Below are the code and all the weights of a small trained network. Each question names an input and a target symbol and asks about switching units off, where a switched-off unit gives its printed mean instead of its output.

import numpy as np


def w(rows, s, z=0):
    codes = np.array(rows[::2]) - 128.0
    scale = np.full(codes.shape[1], s)
    scale[-1] = z or s
    return codes * scale


def norm(h):
    return h / np.sqrt((h * h).mean(-1, keepdims=True) + 1e-5)


def f(y):
    return y / 2 * (1 + np.tanh(0.7978845608 * (y + 0.044715 * y**3)))


def softmax(a):
    e = np.exp(a - a.max(-1, keepdims=True))
    return e / e.sum(-1, keepdims=True)


def log_softmax(a):
    a = a - a.max(-1, keepdims=True)
    return a - np.log(np.exp(a).sum(-1, keepdims=True))


def net(x, mask):
    ids = ['ΠΣαδηθ'.index(c) for c in x.split()]
    T = len(ids)
    res = E[ids] + P[:T]
    r = norm(res)
    for j in range(2):
        rows = slice(2 * j, 2 * j + 2)
        q, k, v = (r @ M[0][rows].T for M in (Q, K, V))
        z = softmax(np.where(np.tri(T) > 0, q @ k.T / 2**0.5, -1e9)) @ v
        o = O[0][rows]
        res = res + np.where(mask[j], z, o[:, -1]) @ o[:, :-1]
    y = f(norm(res) @ A[0][:, :-1].T + A[0][:, -1])
    res = res + np.where(mask[2:10], y, B[0][:, -1]) @ B[0][:, :-1]
    return log_softmax(norm(res)[-1] @ U[:, :-1].T + U[:, -1])


Q, K, V, O, A, B = {}, {}, {}, {}, {}, {}
E = w([
[122,162,67,85,181,172,75,118,249,72],'Π',
[64,148,175,128,126,183,187,41,138,172],'Σ',
[192,104,82,147,148,202,72,195,90,40],'α',
[200,134,32,124,112,215,166,183,127,114],'δ',
[114,166,192,74,95,113,143,119,204,170],'η',
[110,98,114,91,162,88,228,84,145,85],'θ',
],0.018)
P = w([
[66,48,97,156,126,150,58,73,144,185],'0',
[194,117,137,193,135,169,116,2,175,164],'1',
[195,110,149,220,134,160,118,87,177,146],'2',
[116,140,113,168,87,107,109,79,145,145],'3',
[123,143,137,178,187,173,154,133,179,174],'4',
[171,196,148,164,91,132,147,63,160,81],'5',
[175,191,171,134,150,119,160,105,129,111],'6',
[86,145,131,122,70,104,149,116,123,103],'7',
[143,179,176,113,87,93,166,127,108,97],'8',
[151,135,195,98,99,147,194,153,122,63],'9',
[113,141,160,112,127,128,172,202,90,135],'10',
[137,69,175,86,83,126,152,194,91,95],'11',
[118,88,167,101,121,166,194,164,83,30],'12',
],0.012)
Q[0] = w([
[183,99,253,88,131,196,140,123,232,142],'h0',
[16,176,117,156,84,109,38,116,182,205],'h0',
[240,84,199,119,118,199,196,137,182,78],'h1',
[87,133,173,99,113,159,46,88,215,196],'h1',
],0.018)
K[0] = w([
[98,131,166,25,111,117,197,251,115,82],'h0',
[211,217,162,138,100,90,159,92,122,79],'h0',
[38,82,110,65,122,124,161,226,89,135],'h1',
[159,176,193,93,100,126,238,172,101,53],'h1',
],0.022)
V[0] = w([
[127,182,86,195,114,227,46,160,35,57],'h0',
[190,143,4,142,23,183,225,139,84,240],'h0',
[161,123,15,62,181,79,139,146,233,84],'h1',
[97,75,110,219,239,101,186,64,34,40],'h1',
],0.025)
O[0] = w([
[180,117,130,84,117,187,112,90,75,109,186],'h0',
[6,170,170,82,122,150,115,126,77,65,252],'h0',
[61,56,104,142,132,155,82,53,137,139,207],'h1',
[151,147,81,55,79,178,132,101,227,115,94],'h1',
],0.02,0.04)
A[0] = w([
[137,211,139,79,203,103,123,146,168,95,150],'n0',
[50,116,123,146,152,102,193,108,129,156,176],'n1',
[208,172,120,56,132,154,67,70,166,157,61],'n2',
[66,169,117,124,147,162,98,86,145,122,159],'n3',
[205,139,123,145,138,87,149,127,186,167,133],'n4',
[157,253,124,122,105,127,175,197,142,97,136],'n5',
[85,162,152,182,172,90,103,208,126,160,147],'n6',
[91,171,167,196,109,143,50,156,177,167,252],'n7',
],0.024,0.0028)
B[0] = w([
[160,117,65,208,146,167,57,145,182,174,138],'n0',
[222,166,161,109,112,146,145,120,156,124,194],'n1',
[230,126,153,102,114,168,207,237,147,107,167],'n2',
[85,142,169,110,142,106,118,150,32,49,250],'n3',
[6,179,172,142,150,151,83,47,61,77,159],'n4',
[178,144,160,196,89,155,25,54,132,143,148],'n5',
[136,128,215,153,162,39,222,161,91,182,172],'n6',
[159,125,127,98,188,84,196,171,147,113,162],'n7',
],0.018,0.021)
U = w([
[134,3,65,164,178,147,116,13,110,105,62],'Π',
[142,173,177,215,72,180,63,81,159,102,5],'Σ',
[244,104,139,24,142,159,137,94,106,120,161],'α',
[24,111,169,77,111,179,107,62,63,93,160],'δ',
[120,99,154,181,141,76,226,143,105,104,204],'η',
[47,106,106,156,61,163,202,97,237,74,142],'θ',
],0.0049,0.0017)

Each question gives the input, a string of symbols that net reads in full, and the target symbol t.
The units are the heads (2 rows each of Q, K, V and O) and the neurons (one row each of A and B). Each row of codes is followed by its name. A weight is (code - 128) times the scale printed after its matrix; where a second scale follows, it is the last column's (O, A, B and U).
mask holds one flag per unit, heads first, then neurons. A switched-off unit (its flag False) gives its mean, the last column of its rows in O or B, instead of its output. The means were averaged over made-up inputs and are rounded, as every weight is.
A unit's drop is (log p(t) with every unit on - log p(t) with that unit switched off) / (log p(t) with every unit on - log p(t) with every unit switched off).
The circuit of an input: a set's keep is (log p(t) with only the set's units on - log p(t) with every unit switched off) / (log p(t) with every unit on - log p(t) with every unit switched off). Starting from all 10 units, units are removed one at a time, each time the one whose removal leaves the highest keep (on an exact tie, the one counted first), for as long as the keep stays at least 0.8.
circuit, biggest first: the units of the circuit, biggest drop first
unit that matters most: the unit with the biggest drop
heads that matter: for each layer, one digit per head in row order, 1 if its drop is at least 0.15 and else 0, layers parted by /
drop when u is switched off: that unit's drop, to one decimal
input α δ α α δ Σ α Σ, target α: heads that matter	10
input Π δ θ θ Σ δ δ α α η, target η: circuit, biggest first	[h0]
input δ δ Π α Π Π, target α: heads that matter	11
input θ δ α δ α δ θ, target θ: circuit, biggest first	[h1; h0]
input α δ Σ α Π, target α: heads that matter	10
input δ δ α δ η, target η: heads that matter	10
input θ δ η, target θ: heads that matter	11
input Σ Π Σ, target Σ: heads that matter	01
input Σ α Π δ δ η Π Π δ α, target Σ: circuit, biggest first	[h1; n5; h0]
input δ δ α Π η δ δ Σ Π Π, target Σ: heads that matter	01
input α α α δ Π Π δ δ α δ, target α: heads that matter	10
input Π δ α α α δ δ δ η Π, target η: heads that matter	10
input Π Π α Σ δ α, target Π: circuit, biggest first	[h0; h1]
input Σ δ Π Π δ δ Σ δ α δ, target Σ: unit that matters most	h1
input δ Π δ Π α Π δ α α δ η Π, target η: drop when h0 is switched off	0.2
input δ δ θ δ Σ, target θ: drop when h0 is switched off	0.2
input Π η δ δ η θ, target Π: drop when h1 is switched off	0.1
